Below is a small trained network, with its code and all its weights. Each question gives an input and a class and asks what happens when units are switched off, that is, made to give their printed mean instead of their output.

import numpy as np


def w(rows, s, z=0):
    codes = np.array(rows[::2]) - 128.0
    scale = np.full(codes.shape[1], s)
    scale[-1] = z or s
    return codes * scale


def f(y):
    return np.maximum(y, 0)


def log_softmax(a):
    a = a - a.max(-1, keepdims=True)
    return a - np.log(np.exp(a).sum(-1, keepdims=True))


def net(x, mask):
    res = np.array(x, float).reshape(1, 2) / 4 @ E
    y = f(res @ A[0][:, :-1].T + A[0][:, -1])
    res = res + np.where(mask, y, B[0][:, -1]) @ B[0][:, :-1]
    return log_softmax(res[-1] @ U[:, :-1].T + U[:, -1])


A, B = {}, {}
E = w([
[64,84,123,47,181,94,160],'x0',
[254,137,200,156,184,72,169],'x1',
],0.0098)
A[0] = w([
[108,9,84,99,51,127,79,14],'N1',
[169,133,174,190,177,91,140,251],'N2',
[119,185,157,167,61,140,92,53],'N3',
[52,159,64,159,98,157,88,252],'N4',
[47,137,101,92,92,149,72,49],'N5',
[156,184,108,183,67,180,44,78],'N6',
[82,103,174,74,111,111,230,21],'N7',
[139,55,155,4,116,151,156,51],'N8',
[181,233,65,178,63,204,115,95],'N9',
[87,137,90,89,111,161,105,252],'N10',
[98,52,70,58,212,139,129,40],'N11',
[129,86,94,75,105,150,162,47],'N12',
[106,228,135,215,54,95,102,34],'N13',
[171,135,142,204,172,7,189,69],'N14',
[143,158,153,162,55,165,124,24],'N15',
[64,107,109,128,64,103,74,17],'N16',
[131,122,134,195,110,143,144,50],'N17',
[98,89,56,169,119,169,30,35],'N18',
[91,90,99,60,153,69,170,241],'N19',
[46,153,111,128,1,209,47,46],'N20',
[130,159,108,104,131,141,172,219],'N21',
],0.0095,0.0038)
B[0] = w([
[231,66,179,61,222,68,186,180],'N1',
[127,151,229,102,82,89,93,244],'N2',
[73,39,128,176,225,117,175,179],'N3',
[154,181,232,156,51,105,107,253],'N4',
[170,100,187,126,118,9,147,211],'N5',
[82,125,129,196,157,122,220,224],'N6',
[97,78,94,179,177,94,171,167],'N7',
[82,42,188,184,152,77,210,177],'N8',
[24,45,99,206,156,103,182,238],'N9',
[114,165,226,149,1,101,115,224],'N10',
[28,90,135,178,227,140,215,197],'N11',
[95,105,169,122,209,69,175,150],'N12',
[93,75,76,181,166,125,212,195],'N13',
[218,143,166,59,71,112,163,222],'N14',
[103,102,79,197,253,102,176,172],'N15',
[214,125,175,71,158,50,190,179],'N16',
[100,50,136,130,147,56,168,152],'N17',
[218,144,196,72,104,78,154,191],'N18',
[67,141,167,240,75,162,176,229],'N19',
[207,134,243,85,100,72,179,255],'N20',
[73,180,171,158,65,118,139,166],'N21',
],0.0075,0.0087)
U = w([
[70,58,125,214,213,112,249,115],'0',
[212,135,190,81,124,67,154,48],'1',
[91,148,184,204,48,136,129,248],'2',
[102,157,1,104,165,203,110,4],'3',
[87,165,71,123,137,240,67,4],'4',
],0.0082,0.0038)

Each question gives the input, the list of numbers given to net, and the class t.
The units are the neurons (one row each of A and B). Each row of codes is followed by its name. A weight is (code - 128) times the scale printed after its matrix; where a second scale follows, it is the last column's (A, B and U).
mask holds one flag per neuron, in row order. A switched-off neuron (its flag False) gives its mean, the last column of its row in B, instead of its output. The means were averaged over made-up inputs and are rounded, as every weight is.
A unit's drop is (log p(t) with every unit on - log p(t) with that unit switched off) / (log p(t) with every unit on - log p(t) with every unit switched off).
The circuit of an input: a set's keep is (log p(t) with only the set's units on - log p(t) with every unit switched off) / (log p(t) with every unit on - log p(t) with every unit switched off). Starting from the 12 units with the biggest drops (on a tie, the unit counted first), units are removed one at a time, each time the one whose removal leaves the highest keep (on an exact tie, the one counted first), for as long as the keep stays at least 0.8.
circuit, biggest first: the units of the circuit, biggest drop first
most important unit: the unit with the biggest drop
top k neurons: the k neurons with the biggest drops, biggest first
drop when u is switched off: that unit's drop, to one decimal
input [-2,-4], class 1: circuit, biggest first : (N20 N19)
input [-2,2], class 2: circuit, biggest first : (N1 N11)
input [1,4], class 1: circuit, biggest first : (N9)
input [-8,8], class 0: top 2 neurons : (N9 N13)
input [-8,-8], class 0: top 2 neurons : (N9 N6)
input [-1,2], class 2: top 2 neurons : (N20 N1)
input [2,5], class 1: top 2 neurons : (N14 N9)
input [-2,0], class 2: top 2 neurons : (N11 N1)
input [3,-3], class 2: top 2 neurons : (N10 N9)
input [-7,-6], class 0: top 2 neurons : (N9 N6)
input [1,2], class 2: top 2 neurons : (N20 N1)
input [6,8], class 1: top 3 neurons : (N14 N9 N2)
input [-6,5], class 0: drop when N4 is switched off : 0.1
input [-8,-6], class 0: drop when N9 is switched off : 0.2
input [1,0], class 2: drop when N2 is switched off : 0.0
input [2,6], class 1: most important unit : N14
input [5,-6], class 1: drop when N4 is switched off : 0.2
